Each row has a name. Each question is about the rows just above it.

Bok: [-25 -32 -50  46  37 -41]
ratur: [-44   5 -90  43  43 -74]
Fur: [ 81  76  60 -61 -88  82]
tamu: [-41 -44 -51  40  56 -10]
deses: [-81 -41 -61  66  58 -59]
Lak: [-47 -43 -63  88  65 -61]
pitib: [ 48  73  36 -45 -41   5]
Sed: [ 51  48  64 -60 -40  32]
Shift each entry of [-61] by -1 times 1:  [-62]
[-50] with +1 step of 1 on every entry:  [-49]
[65] with +1 step of 1 on every entry:  [66]
Move every entry of [ 73  36 -45 -41] by -1 step of 1.  [ 72  35 -46 -42]
[ 76  60 -61] with +1 step of 1 on every entry:  [ 77  61 -60]
Number of entries in [ 48  73  36 -45]:  4
Count the entries of [-47 -43 -63]:  3

Pideg: [ -5  15  -4   3  22  12   4  -6   6  -6  26 -25 -11   6   8  18 -21   6
  12  -9   7 -18 -12   6  30  -1 -30   1  -1 -34  -7  27  -4   6  -6   3
 -17  12 -16  19 -17  11  -6]
Rubim: [ -2   5  -5   1  -6  -8   3   6  -5   0  10   5  13  -5   6  -1  -9  -3
   3  11  -6   1  -8  -4  10  -1   1   2   1  -8   0 -16   2   7   5   4
   9   9  -5   1  -4   4 -16]
lafo: [ 31 -11   8   4 -11   1   3   6   5   1 -14  -7  -7  11 -12 -27  22  23
   9  12  21   3  -3 -33  -4 -11 -14 -24   8   1  -9  15  23  11  22  -2
  13  -4  12   2  19   6   1]
sefi: [-12  38 -12   6  55  30   9 -14  14 -20  65 -65 -26  17  19  42 -51  15
  30 -21  19 -46 -28  13  73  -2 -72   3  -6 -83 -15  65 -14  16 -14   8
 -41  32 -42  48 -44  27 -16]
Nas: [ -1   8  -7   1 -11 -13   4  12  -7   2  16   9  20  -9   9  -1 -16  -8
   4  21 -12   2 -13  -8  16  -1   2   4   4 -13   0 -27   2  12   8   8
  15  15  -9   4  -5   7 -28]
seluf: [ -4  12  -4   2  19  10   3  -4   4  -6  23 -21  -9   5   7  14 -17   5
   8  -7   7 -15 -10   4  25  -1 -24   1  -2 -27  -6  21  -4   5  -5   4
 -14  10 -15  15 -15   9  -4]
Number of entries in [ 31 -11   8   4 -11   1   3   6   5   1 -14  -7  -7  11]:  14
Shift each entry of [-83] by +1 times 1:  [-82]
Shift each entry of [-4 10] by -1 times 1:  [-5  9]
Number of entries in [ 31 -11   8   4 -11   1   3   6   5   1 -14  -7  -7  11 -12 -27  22  23
   9  12  21   3]:  22
Shift each entry of [-3] by +1 times 1:  [-2]
How many entries does [ -2   5  -5   1  -6  -8   3   6  -5   0  10   5  13  -5   6  -1  -9  -3
   3  11  -6   1  -8  -4  10  -1   1   2   1  -8   0 -16   2   7   5   4
   9   9  -5] have?  39
Number of entries in [ -1   8  -7   1 -11 -13   4  12  -7   2  16   9  20  -9   9  -1 -16  -8
   4  21 -12   2 -13  -8  16  -1   2   4]:  28

Saz: [ 26   2  -6  -3  24 -29  22  25  -7  -4  38  29  43  -1  39 -16 -11  19
   7  18 -22 -40 -16  45  19 -36  19 -20  -3  48  -2  -4 -45 -29  42  -2
   4  -9 -10  -1 -35   8  11  -8  54  -2  -1]
danuz: [ 26   2  -6  -3  24 -29  22  25  -7  -4  38  29  43  -1  39 -16 -11  19
   7  18 -22 -40 -16  45  19 -36  19 -20  -3  48  -2  -4 -45 -29  42  35
   4  -9 -10  -1 -35   8  11 -13  54  -2  -1]
bamo: [-15   2  -6  -3  24 -29  22  25  -7  -4  38  29  43  -1  39 -16 -11  19
   7  18 -22 -40 -16  -1  19 -19  19 -20  -3  48  -2  -4 -45 -29  42  -2
   4  -9 -19  -1 -35   8  11  -8  54  -2  -1]
Feso: [ -3 -10 -25 -14  -9   9   6  24  -1 -24 -29 -12 -30  -2 -32  38   4 -15
   9 -22  34 -14  32 -11 -11  28 -22  26   1   1  34 -18   4  36  23  -2
   3  -5   5 -12  -8  -8 -12  -8 -33  -9  12]
How many entries does [ 26   2  -6  -3  24 -29  22  25  -7  -4  38  29  43  -1  39 -16 -11  19
   7  18 -22 -40 -16  45  19 -36  19 -20  -3  48  -2  -4 -45 -29  42  -2
   4  -9 -10  -1 -35   8  11  -8  54  -2  -1] have?  47
Count the entries of [-15   2  -6  -3]:  4

Gapig: [-32  20  -3 -19  29  -9   3 -26  27  11   9  55 -43   4]
voza: [-13 -49  10  39  -3 -51  -4  23   8 -30 -59  19 -28 -31]
las: [ 31  -6 -11   1  17  20  17 -29  31 -18  17 -27 -79   6]
Peger: [-43  26 -11 -17 -33  46  38 -47  85   7  14 -38 -71  60]
sapim: [ 64   5 -28  -2  20  64  17  15  66 -13 -12  56 -16 -13]
bovo: [-14 -39  12  -5   7 -28 -66  42  14 -10  47 -43   6   1]
Number of entries in [-13 -49  10  39  -3]:  5
Shift each entry of [-38] by -1 times 1:  [-39]
Number of entries in [-43  26 -11 -17 -33  46  38 -47  85]:  9
[-17] with +1 step of 1 on every entry:  [-16]
How many entries does [-13 -49  10  39  -3 -51  -4  23   8 -30 -59  19 -28 -31] have?  14
Move every entry of [17 20] by -1 step of 1.  [16 19]
Move every entry of [-28] by +1 step of 1.  [-27]

dal: [ 32  20   2 -11  -2   9   7  12 -27  20   0 -11   9  -4 -22   6   5 -10
 -11 -12  -5 -31   5   1 -32   4  -7  10 -13  17 -11  18 -10  12  -5  15
  10  31 -27   4  30  13  20   9  -6]
fulo: [-21 -62  -2 -16  -2   8 -24 -26  59 -34  12  26  17 -14  28   6 -54 -16
   4 -46 -45  57  16 -23  62  15  26 -13  22 -34   5 -51   5 -62   7   3
  36   8  58  14 -72 -58 -28   1   0]
febar: [ 18  -5   4 -22  -6   6  -1 -11  10   1  14   3  21 -14 -11 -11 -12 -20
  -5 -19 -28   0  14  -2  -4   3   7   0  -3   1  -6  -6  -6  -9   1   8
  22  20   7   6  -6  -9   8  16  -5]
Tozam: [-13 -22   5  -7  -6   1  -5 -27  34 -13   1  29  17 -24  10  -5  -3 -27
  -8 -19 -37  33  15   6  -1  -5  -2 -19  10 -19  -6 -21 -14 -51  -3 -14
  38 -13  30  -2 -31 -16 -20   4  15]
kibe: [  5 -22  -1   3  -3   8 -20  14  10 -15   0   1   3  -8  15  19 -39   5
   2 -38 -26  21  -2 -18  43  14   9  14  12 -13   0 -25   0 -15  -2  15
  24  35   7  25 -17 -37  -1  -4  -7]
dife: [  3  11   3   2   2  13  12 -13 -24   6  -9  -2  11 -15 -22   6  54 -31
   0   0  -3 -14   4  22 -64  -7 -33   0 -15  14  -9  42 -12 -13  -6 -15
  21  -8 -22  -4  16  30 -13  -3  20]
Number of entries in [-21 -62  -2 -16  -2   8 -24 -26  59 -34  12  26  17 -14  28   6 -54 -16
   4 -46 -45  57  16 -23  62  15  26 -13  22 -34   5 -51   5 -62   7   3
  36   8  58  14 -72 -58 -28   1   0]:  45
How many entries does [  3  11   3   2   2  13  12 -13 -24   6  -9  -2  11 -15 -22   6  54 -31
   0   0  -3 -14   4  22 -64  -7] have?  26

